Here is a tiny trained network, its code and every weight. The questions are about switching its units off for an input and a target symbol, where a switched-off unit gives its printed mean instead of its output.

import numpy as np


def w(rows, s, z=0):
    codes = np.array(rows[::2]) - 128.0
    scale = np.full(codes.shape[1], s)
    scale[-1] = z or s
    return codes * scale


def norm(h):
    return h / np.sqrt((h * h).mean(-1, keepdims=True) + 1e-5)


def f(y):
    return y / 2 * (1 + np.tanh(0.7978845608 * (y + 0.044715 * y**3)))


def softmax(a):
    e = np.exp(a - a.max(-1, keepdims=True))
    return e / e.sum(-1, keepdims=True)


def log_softmax(a):
    a = a - a.max(-1, keepdims=True)
    return a - np.log(np.exp(a).sum(-1, keepdims=True))


def net(x, mask):
    ids = ['ΓΛΞΦΨαβδετ'.index(c) for c in x.split()]
    T = len(ids)
    res = E[ids] + P[:T]
    u = 0
    for l in range(2):
        q, k, v = (norm(res) @ M[l].T for M in (Q, K, V))
        z = softmax(np.where(np.tri(T) > 0, q @ k.T / 2**0.5, -1e9)) @ v
        res = res + np.where(mask[u], z, O[l][:, -1]) @ O[l][:, :-1]
        u += 1
        y = f(norm(res) @ A[l][:, :-1].T + A[l][:, -1])
        res = res + np.where(mask[u : u + 4], y, B[l][:, -1]) @ B[l][:, :-1]
        u += 4
    return log_softmax(norm(res)[-1] @ U[:, :-1].T + U[:, -1])


Q, K, V, O, A, B = {}, {}, {}, {}, {}, {}
E = w([
[163,216,145,93,93,140],'Γ',
[206,241,119,32,89,129],'Λ',
[145,152,148,87,61,114],'Ξ',
[145,139,147,114,10,135],'Φ',
[154,139,127,45,39,110],'Ψ',
[185,167,107,126,52,170],'α',
[187,156,79,37,28,147],'β',
[169,82,139,141,51,96],'δ',
[179,208,60,72,56,59],'ε',
[194,126,204,102,19,169],'τ',
],0.0011)
P = w([
[102,166,95,122,241,147],'0',
[173,93,146,75,58,169],'1',
[72,15,182,153,175,214],'2',
[202,159,155,96,48,105],'3',
[217,101,124,67,5,113],'4',
[69,34,181,143,172,192],'5',
[195,158,154,95,57,117],'6',
[211,94,125,73,8,121],'7',
[68,25,186,149,169,188],'8',
[191,153,156,96,61,119],'9',
[215,97,122,67,6,118],'10',
[73,24,180,142,181,195],'11',
],0.0012)
Q[0] = w([
[49,83,190,19,175,253],'L0H0',
[205,230,49,196,53,10],'L0H0',
],0.0042)
K[0] = w([
[112,244,28,194,245,170],'L0H0',
[152,61,255,116,17,87],'L0H0',
],0.0043)
V[0] = w([
[251,66,253,90,197,187],'L0H0',
[77,165,169,70,47,237],'L0H0',
],0.002)
O[0] = w([
[185,59,198,57,199,206,187],'L0H0',
[7,186,140,111,158,243,251],'L0H0',
],0.0019)
A[0] = w([
[101,88,150,103,154,85,63],'L0N0',
[193,85,153,112,113,95,193],'L0N1',
[129,175,175,107,104,175,181],'L0N2',
[106,72,167,253,145,113,6],'L0N3',
],0.0034,0.0025)
B[0] = w([
[145,146,107,72,176,253,93],'L0N0',
[178,88,106,211,177,48,175],'L0N1',
[139,42,100,145,104,80,254],'L0N2',
[86,203,28,19,139,117,87],'L0N3',
],0.0024,0.0031)
Q[1] = w([
[34,12,111,9,187,238],'L1H0',
[34,19,174,46,200,254],'L1H0',
],0.0039)
K[1] = w([
[39,220,16,95,226,193],'L1H0',
[62,221,3,147,199,157],'L1H0',
],0.005)
V[1] = w([
[127,205,253,163,117,102],'L1H0',
[208,157,98,198,96,215],'L1H0',
],0.0023)
O[1] = w([
[124,251,245,204,196,90,201],'L1H0',
[193,201,65,199,130,211,254],'L1H0',
],0.0027,0.00051)
A[1] = w([
[156,202,223,255,183,113,20],'L1N0',
[33,189,126,55,167,245,92],'L1N1',
[188,126,134,120,52,103,91],'L1N2',
[79,57,108,218,118,142,254],'L1N3',
],0.0032,0.002)
B[1] = w([
[27,44,54,100,171,204,141],'L1N0',
[144,97,215,207,17,116,85],'L1N1',
[3,116,114,151,201,153,250],'L1N2',
[148,227,95,90,159,109,248],'L1N3',
],0.003,0.0019)
U = w([
[17,56,91,154,240,225,237],'Γ',
[225,253,210,8,232,155,19],'Λ',
[81,119,218,95,174,23,113],'Ξ',
[83,228,198,195,17,110,226],'Φ',
[70,53,177,29,96,39,4],'Ψ',
[208,225,53,226,134,233,72],'α',
[124,73,6,25,20,214,47],'β',
[235,19,55,214,210,60,198],'δ',
[102,229,23,122,140,21,154],'ε',
[236,22,234,174,75,223,106],'τ',
],0.0051,0.002)

Each question gives the input, a string of symbols that net reads in full, and the target symbol t.
The units are the heads (2 rows each of Q, K, V and O) and the neurons (one row each of A and B). Each row of codes is followed by its name. A weight is (code - 128) times the scale printed after its matrix; where a second scale follows, it is the last column's (O, A, B and U).
mask holds one flag per unit, layer by layer, with each layer's heads first. A switched-off unit (its flag False) gives its mean, the last column of its rows in O or B, instead of its output. The means were averaged over made-up inputs and are rounded, as every weight is.
A unit's drop is (log p(t) with every unit on - log p(t) with that unit switched off) / (log p(t) with every unit on - log p(t) with every unit switched off).
The circuit of an input: a set's keep is (log p(t) with only the set's units on - log p(t) with every unit switched off) / (log p(t) with every unit on - log p(t) with every unit switched off). Starting from all 10 units, units are removed one at a time, each time the one whose removal leaves the highest keep (on an exact tie, the one counted first), for as long as the keep stays at least 0.8.
circuit, biggest first: the units of the circuit, biggest drop first
unit that matters most: the unit with the biggest drop
k most important neurons: the k neurons with the biggest drops, biggest first
k most important neurons of layer l: the k neurons of layer l with the biggest drops, biggest first
drop of u: that unit's drop, to one decimal
input Φ β Ξ, target Φ: unit that matters most -> L0H0
input β β δ Γ Γ, target δ: 2 most important neurons of layer 0 -> L0N1, L0N2
input Λ β δ, target Λ: 2 most important neurons -> L1N3, L0N2
input τ Γ τ Γ Γ δ Γ ε Λ α δ Γ, target τ: circuit, biggest first -> L1N1, L1N2
input ε Λ Λ Φ α α β Γ δ Γ Ψ τ, target ε: 2 most important neurons -> L1N3, L0N3
input δ β Φ Λ ε Λ β Γ τ, target δ: circuit, biggest first -> L0H0, L0N1
input τ Γ ε, target τ: circuit, biggest first -> L0H0, L1N1, L1N2
input Φ Γ β Γ β Φ Γ Ξ Γ ε Γ Λ, target Φ: 2 most important neurons -> L0N1, L1N1
input Λ Λ Γ Ξ, target Ξ: 2 most important neurons -> L0N2, L1N2
input Λ δ Γ Γ β β, target Λ: circuit, biggest first -> L1N3, L1N0
input Λ Ψ Ψ, target Λ: circuit, biggest first -> L1N3, L1N2
input β Ξ Γ β Γ Γ Γ, target Γ: circuit, biggest first -> L1N2, L1N3
input ε β β, target ε: circuit, biggest first -> L0H0, L1N3
input ε Γ τ Γ Γ Φ, target ε: unit that matters most -> L0H0
input Φ Γ Γ β α Γ Φ Ψ ε Γ β β, target Φ: 3 most important neurons -> L0N1, L1N1, L1N3
input Φ δ Ψ α Λ α δ Γ Λ, target Φ: circuit, biggest first -> L0H0, L0N1, L1N1
input Ξ Φ Λ Λ τ Γ δ Ξ Λ β τ Ξ, target Ξ: circuit, biggest first -> L1H0, L0N1, L0H0, L0N2
input Ψ ε Φ Γ β Λ τ Φ Λ Γ Γ β, target Ψ: circuit, biggest first -> L1H0, L0N2, L1N0
input Λ Λ Γ ε Λ Γ, target Λ: circuit, biggest first -> L1N3, L1N2
input δ β Λ Γ Γ τ τ Ψ Γ, target δ: circuit, biggest first -> L0H0
input Ξ Ψ Γ Γ Γ Φ β Γ Φ, target Ξ: 2 most important neurons -> L0N1, L0N2
input Φ Λ τ ε Γ Γ, target Φ: 4 most important neurons -> L0N1, L1N1, L1N2, L1N3
input α Γ δ Φ Γ Ψ τ Λ Γ Λ Ψ Ξ, target α: 2 most important neurons of layer 0 -> L0N1, L0N2
input α Γ δ β Γ Φ Λ Λ δ, target α: 2 most important neurons of layer 0 -> L0N2, L0N1
input β β Γ Φ δ τ, target β: drop of L1N3 -> 0.2
input δ Φ Ψ, target δ: drop of L0N3 -> 0.0
